Here is a tiny trained network, its code and every weight. The questions are about switching its units off for an input and a class, where a switched-off unit gives its printed mean instead of its output.

import numpy as np


def w(rows, s, z=0):
    codes = np.array(rows[::2]) - 128.0
    scale = np.full(codes.shape[1], s)
    scale[-1] = z or s
    return codes * scale


def f(y):
    return np.maximum(y, 0)


def log_softmax(a):
    a = a - a.max(-1, keepdims=True)
    return a - np.log(np.exp(a).sum(-1, keepdims=True))


def net(x, mask):
    res = np.array(x, float).reshape(1, 2) / 4 @ E
    y = f(res @ A[0][:, :-1].T + A[0][:, -1])
    res = res + np.where(mask, y, B[0][:, -1]) @ B[0][:, :-1]
    return log_softmax(res[-1] @ U[:, :-1].T + U[:, -1])


A, B = {}, {}
E = w([
[141,189,96,77,126,52,195,100],'x0',
[3,151,133,182,53,110,111,52],'x1',
],0.016)
A[0] = w([
[113,134,91,149,107,97,74,93,248],'n0',
[43,169,139,166,73,119,86,54,41],'n1',
[92,70,177,134,134,149,10,96,136],'n2',
[117,80,114,136,116,170,113,162,64],'n3',
[116,186,82,92,115,46,179,52,100],'n4',
[83,107,129,153,132,187,105,134,79],'n5',
],0.013,0.015)
B[0] = w([
[207,156,122,194,113,130,41,155,253],'n0',
[163,67,116,94,254,94,106,167,249],'n1',
[110,75,89,208,88,160,201,116,254],'n2',
[55,105,81,34,168,84,220,160,161],'n3',
[77,38,46,219,105,130,163,118,228],'n4',
[88,69,123,92,95,23,166,149,185],'n5',
],0.012,0.016)
U = w([
[197,101,135,110,249,124,109,186,90],'0',
[21,87,109,149,46,132,185,123,107],'1',
[216,169,140,172,46,157,49,147,250],'2',
[82,167,147,84,104,154,97,110,105],'3',
[106,170,185,118,82,124,126,134,103],'4',
[103,150,180,97,99,133,110,68,105],'5',
],0.016,0.022)

Each question gives the input, the list of numbers given to net, and the class t.
The units are the neurons (one row each of A and B). Each row of codes is followed by its name. A weight is (code - 128) times the scale printed after its matrix; where a second scale follows, it is the last column's (A, B and U).
mask holds one flag per neuron, in row order. A switched-off neuron (its flag False) gives its mean, the last column of its row in B, instead of its output. The means were averaged over made-up inputs and are rounded, as every weight is.
A unit's drop is (log p(t) with every unit on - log p(t) with that unit switched off) / (log p(t) with every unit on - log p(t) with every unit switched off).
The circuit of an input: a set's keep is (log p(t) with only the set's units on - log p(t) with every unit switched off) / (log p(t) with every unit on - log p(t) with every unit switched off). Starting from all 6 units, units are removed one at a time, each time the one whose removal leaves the highest keep (on an exact tie, the one counted first), for as long as the keep stays at least 0.8.
circuit, biggest first: the units of the circuit, biggest drop first
top k neurons: the k neurons with the biggest drops, biggest first
drop when u is switched off: that unit's drop, to one decimal
input [3,-1], class 2: top 2 neurons -> (n1, n2)
input [8,-2], class 1: circuit, biggest first -> (n4)
input [5,-3], class 1: top 3 neurons -> (n1, n0, n4)
input [4,-1], class 1: top 3 neurons -> (n1, n4, n0)
input [3,0], class 2: circuit, biggest first -> (n2, n1)
input [-6,6], class 0: top 3 neurons -> (n1, n0, n4)
input [-3,-1], class 2: top 2 neurons -> (n1, n4)
input [-1,3], class 2: top 2 neurons -> (n0, n3)
input [3,-3], class 2: top 3 neurons -> (n1, n2, n3)
input [-7,8], class 0: top 2 neurons -> (n1, n0)
input [2,-3], class 2: top 2 neurons -> (n1, n3)
input [0,3], class 2: top 2 neurons -> (n0, n3)
input [-1,4], class 0: drop when n1 is switched off -> 0.9
input [4,6], class 0: drop when n1 is switched off -> 1.0
input [-6,-1], class 1: drop when n5 is switched off -> 0.0
input [6,-4], class 1: circuit, biggest first -> (n1)
